Below is a small trained network, with its code and all its weights. Each question gives an input and a class and asks what happens when units are switched off, that is, made to give their printed mean instead of their output.

import numpy as np


def w(rows, s, z=0):
    codes = np.array(rows[::2]) - 128.0
    scale = np.full(codes.shape[1], s)
    scale[-1] = z or s
    return codes * scale


def norm(h):
    return h / np.sqrt((h * h).mean(-1, keepdims=True) + 1e-5)


def f(y):
    return np.maximum(y, 0)


def log_softmax(a):
    a = a - a.max(-1, keepdims=True)
    return a - np.log(np.exp(a).sum(-1, keepdims=True))


def net(x, mask):
    res = np.array(x, float).reshape(1, 8) / 4 @ E
    u = 0
    for l in range(2):
        y = f(norm(res) @ A[l][:, :-1].T + A[l][:, -1])
        res = res + np.where(mask[u : u + 13], y, B[l][:, -1]) @ B[l][:, :-1]
        u += 13
    return log_softmax(norm(res)[-1] @ U[:, :-1].T + U[:, -1])


A, B = {}, {}
E = w([
[132,82,148,238,140,215],'x0',
[127,128,130,127,126,126],'x1',
[124,59,173,81,121,138],'x2',
[161,137,128,118,34,146],'x3',
[124,129,125,132,126,128],'x4',
[147,69,6,107,148,154],'x5',
[159,66,116,192,111,4],'x6',
[129,127,127,131,130,126],'x7',
],0.0035)
A[0] = w([
[132,156,139,3,51,59,61],'L0N1',
[150,131,133,52,113,111,3],'L0N2',
[76,112,129,122,248,129,82],'L0N3',
[130,78,102,185,140,61,121],'L0N4',
[174,128,125,58,162,100,42],'L0N5',
[152,58,174,78,57,157,108],'L0N6',
[115,170,93,166,119,149,21],'L0N7',
[113,133,122,99,122,167,189],'L0N8',
[66,25,187,69,178,123,37],'L0N9',
[62,105,158,139,228,88,114],'L0N10',
[120,195,77,149,126,107,95],'L0N11',
[140,159,241,129,124,127,52],'L0N12',
[88,186,87,202,112,132,146],'L0N13',
],0.0059,0.002)
B[0] = w([
[88,136,104,184,209,89,252],'L0N1',
[80,189,113,132,186,95,164],'L0N2',
[161,177,103,143,60,119,224],'L0N3',
[141,95,183,81,63,89,243],'L0N4',
[52,131,107,155,177,127,174],'L0N5',
[245,224,125,162,159,123,195],'L0N6',
[148,135,147,121,156,107,148],'L0N7',
[131,124,134,133,117,72,199],'L0N8',
[254,213,136,144,155,157,197],'L0N9',
[154,181,94,153,15,130,227],'L0N10',
[180,109,195,149,215,121,180],'L0N11',
[6,173,139,176,30,87,205],'L0N12',
[169,129,171,102,176,89,206],'L0N13',
],0.0048,0.0032)
A[1] = w([
[128,89,3,83,170,165,91],'L1N1',
[161,181,119,190,128,77,170],'L1N2',
[137,114,191,187,82,162,143],'L1N3',
[155,98,135,197,88,191,99],'L1N4',
[107,90,135,166,142,165,81],'L1N5',
[172,172,117,164,176,109,162],'L1N6',
[177,179,113,128,80,73,253],'L1N7',
[162,68,28,90,134,162,116],'L1N8',
[103,158,115,88,139,231,82],'L1N9',
[102,104,158,213,126,193,73],'L1N10',
[163,67,123,195,154,185,144],'L1N11',
[51,201,124,74,146,197,227],'L1N12',
[160,50,74,120,161,98,185],'L1N13',
],0.0062,0.0016)
B[1] = w([
[98,164,184,151,107,114,183],'L1N1',
[131,99,109,102,115,207,249],'L1N2',
[87,150,110,92,173,106,191],'L1N3',
[122,144,58,60,166,98,180],'L1N4',
[120,167,127,120,147,82,141],'L1N5',
[145,131,159,84,107,213,212],'L1N6',
[136,84,74,112,153,226,254],'L1N7',
[18,239,216,154,62,152,176],'L1N8',
[176,16,143,171,93,88,168],'L1N9',
[107,129,82,89,160,60,168],'L1N10',
[117,166,129,91,176,84,178],'L1N11',
[194,3,105,173,103,59,205],'L1N12',
[104,140,214,180,115,137,188],'L1N13',
],0.0059,0.0054)
U = w([
[35,187,205,180,62,126,180],'0',
[100,140,56,97,252,48,100],'1',
[190,1,143,169,75,82,1],'2',
[190,151,157,118,166,216,88],'3',
[137,129,73,110,95,198,244],'4',
],0.0083,0.00086)

Each question gives the input, the list of numbers given to net, and the class t.
The units are the neurons (one row each of A and B). Each row of codes is followed by its name. A weight is (code - 128) times the scale printed after its matrix; where a second scale follows, it is the last column's (A, B and U).
mask holds one flag per neuron, layer by layer. A switched-off neuron (its flag False) gives its mean, the last column of its row in B, instead of its output. The means were averaged over made-up inputs and are rounded, as every weight is.
A unit's drop is (log p(t) with every unit on - log p(t) with that unit switched off) / (log p(t) with every unit on - log p(t) with every unit switched off).
The circuit of an input: a set's keep is (log p(t) with only the set's units on - log p(t) with every unit switched off) / (log p(t) with every unit on - log p(t) with every unit switched off). Starting from the 12 units with the biggest drops (on a tie, the unit counted first), units are removed one at a time, each time the one whose removal leaves the highest keep (on an exact tie, the one counted first), for as long as the keep stays at least 0.8.
circuit, biggest first: the units of the circuit, biggest drop first
unit that matters most: the unit with the biggest drop
top k neurons: the k neurons with the biggest drops, biggest first
k most important neurons of layer l: the k neurons of layer l with the biggest drops, biggest first
input [2,2,-1,3,6,6,-6,-5], class 0: top 2 neurons : (L1N8, L1N1)
input [7,3,7,-3,5,1,-8,4], class 2: unit that matters most : L1N9
input [-6,-6,0,-4,-1,4,-8,-2], class 2: circuit, biggest first : (L1N12, L1N9)
input [-4,7,3,-6,-7,8,-7,-1], class 0: circuit, biggest first : (L1N8, L1N1)
input [-7,2,-5,1,-4,-5,-8,6], class 2: circuit, biggest first : (L1N12, L1N8, L1N9)
input [-2,1,5,-5,6,-7,-8,-1], class 2: circuit, biggest first : (L1N12, L1N9)
input [-7,0,2,7,0,0,-6,8], class 1: circuit, biggest first : (L0N1, L0N2)
input [6,-8,6,-1,8,-2,-2,-8], class 1: circuit, biggest first : (L1N10, L1N4)
input [1,-2,-3,7,8,5,-7,8], class 2: circuit, biggest first : (L1N9, L1N12)
input [6,4,6,4,8,6,-3,-2], class 0: circuit, biggest first : (L1N8, L1N7)
input [7,0,5,-2,-8,-3,7,0], class 1: 2 most important neurons of layer 1 : (L1N3, L1N4)
input [-3,7,5,-6,6,1,-7,0], class 2: 2 most important neurons of layer 1 : (L1N12, L1N9)
input [7,2,5,3,0,-6,3,-2], class 1: circuit, biggest first : (L1N3, L1N10, L1N4, L1N13)
input [-1,0,2,-5,-6,3,-1,7], class 4: circuit, biggest first : (L0N10)
input [4,6,-3,-7,6,2,4,0], class 4: top 2 neurons : (L0N10, L1N12)
input [-1,0,-7,-5,3,-3,7,0], class 2: top 4 neurons : (L0N4, L0N9, L0N6, L1N8)
input [-7,-3,5,1,2,-5,3,-4], class 1: top 3 neurons : (L0N1, L1N8, L1N13)
input [-6,-1,7,4,-1,-1,3,2], class 3: 2 most important neurons of layer 0 : (L0N6, L0N9)
input [7,0,-3,1,0,7,4,-8], class 0: 2 most important neurons of layer 1 : (L1N8, L1N13)
input [3,-8,4,4,-8,3,1,2], class 3: 3 most important neurons of layer 0 : (L0N6, L0N12, L0N10)
